Below are the code and all the weights of a small trained network. Each question names an input and a class and asks about switching units off, where a switched-off unit gives its printed mean instead of its output.

import numpy as np


def w(rows, s, z=0):
    codes = np.array(rows[::2]) - 128.0
    scale = np.full(codes.shape[1], s)
    scale[-1] = z or s
    return codes * scale


def f(y):
    return np.maximum(y, 0)


def log_softmax(a):
    a = a - a.max(-1, keepdims=True)
    return a - np.log(np.exp(a).sum(-1, keepdims=True))


def net(x, mask):
    res = np.array(x, float).reshape(1, 5) / 4 @ E
    y = f(res @ A[0][:, :-1].T + A[0][:, -1])
    res = res + np.where(mask, y, B[0][:, -1]) @ B[0][:, :-1]
    return log_softmax(res[-1] @ U[:, :-1].T + U[:, -1])


A, B = {}, {}
E = w([
[143,130,115,112,88,142,178,123,156,169,38,68],'x0',
[193,147,106,111,35,170,174,144,138,203,195,91],'x1',
[95,192,59,144,181,125,147,78,149,158,78,135],'x2',
[78,115,165,93,112,103,155,102,59,167,211,138],'x3',
[101,71,98,63,144,71,246,207,126,178,91,179],'x4',
],0.012)
A[0] = w([
[164,127,203,166,101,167,47,134,107,5,128,122,207],'neuron 0',
[130,200,97,136,115,145,177,147,122,222,163,141,163],'neuron 1',
[138,64,116,119,69,181,103,163,130,157,99,109,88],'neuron 2',
[61,115,48,140,190,64,191,101,133,144,17,112,207],'neuron 3',
[121,112,75,93,85,129,116,157,90,189,149,192,139],'neuron 4',
[71,61,244,126,112,117,108,120,32,134,203,159,147],'neuron 5',
[147,186,121,164,148,171,113,146,154,136,52,68,254],'neuron 6',
[121,148,138,204,167,188,88,51,134,102,153,139,156],'neuron 7',
[144,254,97,115,129,120,140,101,126,210,172,54,163],'neuron 8',
],0.0084,0.0035)
B[0] = w([
[103,122,78,128,186,109,97,154,161,134,170,73,252],'neuron 0',
[223,127,87,63,147,185,114,65,168,115,41,169,182],'neuron 1',
[103,61,152,130,75,109,142,134,121,155,148,125,170],'neuron 2',
[31,50,134,133,158,64,81,234,140,164,208,135,248],'neuron 3',
[156,64,94,115,129,98,146,122,129,110,130,226,169],'neuron 4',
[88,82,238,132,79,120,156,204,40,158,223,103,244],'neuron 5',
[31,131,122,231,98,125,59,96,90,154,237,164,215],'neuron 6',
[89,157,118,255,169,132,46,80,89,82,125,132,210],'neuron 7',
[105,183,75,223,125,238,129,84,164,124,83,168,195],'neuron 8',
],0.0086,0.015)
U = w([
[2,82,216,108,90,85,134,239,53,156,231,91,223],'0',
[251,95,202,100,91,143,132,101,65,90,106,185,42],'1',
[50,189,89,168,148,182,63,105,157,50,129,115,121],'2',
[97,51,102,35,154,103,182,215,244,145,51,165,188],'3',
[160,164,128,156,9,250,223,45,152,152,83,164,3],'4',
[132,214,175,126,168,71,229,127,11,159,68,35,9],'5',
],0.0066,0.002)

Each question gives the input, the list of numbers given to net, and the class t.
The units are the neurons (one row each of A and B). Each row of codes is followed by its name. A weight is (code - 128) times the scale printed after its matrix; where a second scale follows, it is the last column's (A, B and U).
mask holds one flag per neuron, in row order. A switched-off neuron (its flag False) gives its mean, the last column of its row in B, instead of its output. The means were averaged over made-up inputs and are rounded, as every weight is.
A unit's drop is (log p(t) with every unit on - log p(t) with that unit switched off) / (log p(t) with every unit on - log p(t) with every unit switched off).
The circuit of an input: a set's keep is (log p(t) with only the set's units on - log p(t) with every unit switched off) / (log p(t) with every unit on - log p(t) with every unit switched off). Starting from all 9 units, units are removed one at a time, each time the one whose removal leaves the highest keep (on an exact tie, the one counted first), for as long as the keep stays at least 0.8.
circuit, biggest first: the units of the circuit, biggest drop first
most important unit: the unit with the biggest drop
top k neurons: the k neurons with the biggest drops, biggest first
drop when u is switched off: that unit's drop, to one decimal
input [-5,3,4,8,0], class 4: circuit, biggest first -> neuron 3; neuron 1
input [-1,-3,6,-6,2], class 0: circuit, biggest first -> neuron 3
input [3,2,0,8,-5], class 4: circuit, biggest first -> neuron 3; neuron 8
input [-6,5,-5,-8,2], class 3: circuit, biggest first -> neuron 5; neuron 6
input [-4,4,0,-4,1], class 3: circuit, biggest first -> neuron 7; neuron 5
input [7,-4,0,-7,0], class 0: top 2 neurons -> neuron 3; neuron 6
input [2,5,-3,-2,3], class 4: top 2 neurons -> neuron 3; neuron 0
input [8,-2,6,6,-2], class 2: top 2 neurons -> neuron 5; neuron 8
input [0,0,5,6,5], class 3: circuit, biggest first -> neuron 1; neuron 6
input [8,-3,1,-8,-3], class 0: top 4 neurons -> neuron 3; neuron 8; neuron 6; neuron 1
input [5,0,4,8,-4], class 4: top 2 neurons -> neuron 0; neuron 3
input [-6,-4,-3,-5,-3], class 2: top 2 neurons -> neuron 3; neuron 7
input [7,1,2,-6,6], class 0: top 2 neurons -> neuron 3; neuron 6
input [2,4,8,7,4], class 3: most important unit -> neuron 3
input [3,-1,8,4,-1], class 2: top 2 neurons -> neuron 5; neuron 8
input [3,-4,-5,-4,-5], class 2: top 2 neurons -> neuron 5; neuron 3
input [-1,4,-4,-7,7], class 3: drop when neuron 5 is switched off -> 0.1
input [2,-3,3,1,-4], class 2: drop when neuron 5 is switched off -> 0.3
input [5,6,-7,-4,1], class 4: drop when neuron 3 is switched off -> 0.4
input [-5,1,-4,-7,1], class 2: drop when neuron 3 is switched off -> 0.8
